Here is a tiny trained network, its code and every weight. The questions are about switching its units off for an input and a class, where a switched-off unit gives its printed mean instead of its output.

import numpy as np


def w(rows, s, z=0):
    codes = np.array(rows[::2]) - 128.0
    scale = np.full(codes.shape[1], s)
    scale[-1] = z or s
    return codes * scale


def norm(h):
    return h / np.sqrt((h * h).mean(-1, keepdims=True) + 1e-5)


def f(y):
    return y / 2 * (1 + np.tanh(0.7978845608 * (y + 0.044715 * y**3)))


def log_softmax(a):
    a = a - a.max(-1, keepdims=True)
    return a - np.log(np.exp(a).sum(-1, keepdims=True))


def net(x, mask):
    res = np.array(x, float).reshape(1, 7) / 4 @ E
    u = 0
    for l in range(3):
        y = f(norm(res) @ A[l][:, :-1].T + A[l][:, -1])
        res = res + np.where(mask[u : u + 3], y, B[l][:, -1]) @ B[l][:, :-1]
        u += 3
    return log_softmax(norm(res)[-1] @ U[:, :-1].T + U[:, -1])


A, B = {}, {}
E = w([
[131,130,128,130,129,131,129,130,128,131,129,127],'x0',
[66,131,214,146,175,249,106,75,40,154,140,144],'x1',
[129,127,129,125,128,127,129,128,125,126,126,130],'x2',
[153,53,62,125,205,51,201,187,207,120,134,183],'x3',
[131,128,126,126,129,126,128,127,126,128,127,128],'x4',
[100,182,69,35,160,170,113,146,146,124,213,131],'x5',
[129,128,130,125,128,126,129,127,130,128,127,127],'x6',
],0.017)
A[0] = w([
[160,113,158,192,43,81,122,111,114,122,54,110,8],'0.n1',
[142,71,183,239,69,95,129,122,125,126,50,122,237],'0.n2',
[139,27,204,254,141,106,150,123,114,131,37,149,128],'0.n3',
],0.043,0.014)
B[0] = w([
[157,187,62,113,123,183,145,218,136,148,140,140,202],'0.n1',
[148,149,87,250,150,166,103,185,184,186,119,93,247],'0.n2',
[157,92,206,77,96,68,196,29,49,74,133,178,254],'0.n3',
],0.022,0.048)
A[1] = w([
[110,191,169,127,57,156,80,99,110,128,126,83,14],'1.n1',
[140,223,117,107,3,139,87,127,123,124,129,77,104],'1.n2',
[177,124,148,217,115,121,160,126,120,148,109,132,252],'1.n3',
],0.054,0.0049)
B[1] = w([
[125,139,7,103,174,101,116,208,206,131,136,110,193],'1.n1',
[184,121,227,114,43,94,185,24,37,96,122,162,225],'1.n2',
[21,68,94,11,160,67,42,97,184,88,140,96,255],'1.n3',
],0.017,0.048)
A[2] = w([
[195,209,66,126,113,146,179,179,112,135,139,137,6],'2.n1',
[123,135,104,40,119,97,131,93,109,91,142,129,174],'2.n2',
[96,107,183,143,252,243,171,131,72,146,138,191,33],'2.n3',
],0.042,0.0015)
B[2] = w([
[153,111,146,226,121,158,121,112,141,158,144,130,205],'2.n1',
[100,160,126,131,146,176,108,186,131,150,106,112,253],'2.n2',
[76,122,75,5,132,70,74,139,154,95,109,94,157],'2.n3',
],0.023,0.054)
U = w([
[150,176,89,199,111,198,133,190,143,178,128,116,131],'0',
[32,99,92,72,169,102,85,146,161,112,105,99,15],'1',
[159,121,219,126,104,110,246,40,17,93,113,183,250],'2',
],0.012,0.0013)

Each question gives the input, the list of numbers given to net, and the class t.
The units are the neurons (one row each of A and B). Each row of codes is followed by its name. A weight is (code - 128) times the scale printed after its matrix; where a second scale follows, it is the last column's (A, B and U).
mask holds one flag per neuron, layer by layer. A switched-off neuron (its flag False) gives its mean, the last column of its row in B, instead of its output. The means were averaged over made-up inputs and are rounded, as every weight is.
A unit's drop is (log p(t) with every unit on - log p(t) with that unit switched off) / (log p(t) with every unit on - log p(t) with every unit switched off).
The circuit of an input: a set's keep is (log p(t) with only the set's units on - log p(t) with every unit switched off) / (log p(t) with every unit on - log p(t) with every unit switched off). Starting from all 9 units, units are removed one at a time, each time the one whose removal leaves the highest keep (on an exact tie, the one counted first), for as long as the keep stays at least 0.8.
circuit, biggest first: the units of the circuit, biggest drop first
k most important neurons: the k neurons with the biggest drops, biggest first
k most important neurons of layer l: the k neurons of layer l with the biggest drops, biggest first
drop of u: that unit's drop, to one decimal
input [-2,-8,-1,-4,-5,3,1], class 2: 2 most important neurons -> [0.n2, 1.n2]
input [3,4,-7,0,0,1,4], class 0: 3 most important neurons -> [0.n3, 0.n2, 1.n3]
input [7,2,-2,7,5,-2,0], class 2: circuit, biggest first -> [0.n3]
input [0,-1,-1,-6,4,1,-6], class 2: 2 most important neurons -> [0.n2, 1.n2]
input [-4,4,-3,-6,6,7,-5], class 0: 3 most important neurons -> [1.n1, 1.n3, 0.n2]
input [-5,3,-3,-5,-5,1,5], class 0: 3 most important neurons -> [1.n1, 0.n2, 1.n3]
input [3,-3,5,6,-6,4,5], class 0: 4 most important neurons -> [0.n3, 1.n3, 0.n2, 1.n2]
input [-5,-8,-8,4,0,7,-5], class 0: 2 most important neurons -> [0.n3, 1.n3]
input [4,0,-4,-2,7,2,4], class 2: 3 most important neurons -> [0.n2, 1.n2, 1.n3]
input [-4,-8,-5,-2,4,0,-6], class 0: 2 most important neurons of layer 0 -> [0.n3, 0.n1]
input [-1,-4,2,7,0,5,5], class 0: 2 most important neurons -> [0.n3, 1.n3]
input [0,-6,-5,-4,-2,-6,-3], class 0: 2 most important neurons -> [0.n1, 0.n2]
input [7,-5,7,3,-8,4,-3], class 0: 3 most important neurons -> [0.n3, 1.n3, 0.n2]
input [-4,-7,-7,-6,7,4,5], class 2: circuit, biggest first -> [1.n2]
input [8,2,1,7,1,-1,6], class 2: 2 most important neurons of layer 0 -> [0.n3, 0.n2]
input [6,-4,-5,0,2,8,-2], class 2: 4 most important neurons -> [0.n2, 1.n3, 1.n1, 1.n2]
input [4,-6,4,-1,-1,-8,0], class 0: 2 most important neurons -> [0.n1, 0.n2]
input [-5,5,7,5,-3,-1,4], class 2: drop of 0.n3 -> 0.6
input [-8,-6,0,-1,-5,-3,5], class 0: drop of 0.n1 -> 1.8
input [2,-3,4,0,7,6,-4], class 2: drop of 1.n3 -> 0.5
input [2,7,-8,2,-2,-2,6], class 2: drop of 0.n3 -> 1.0
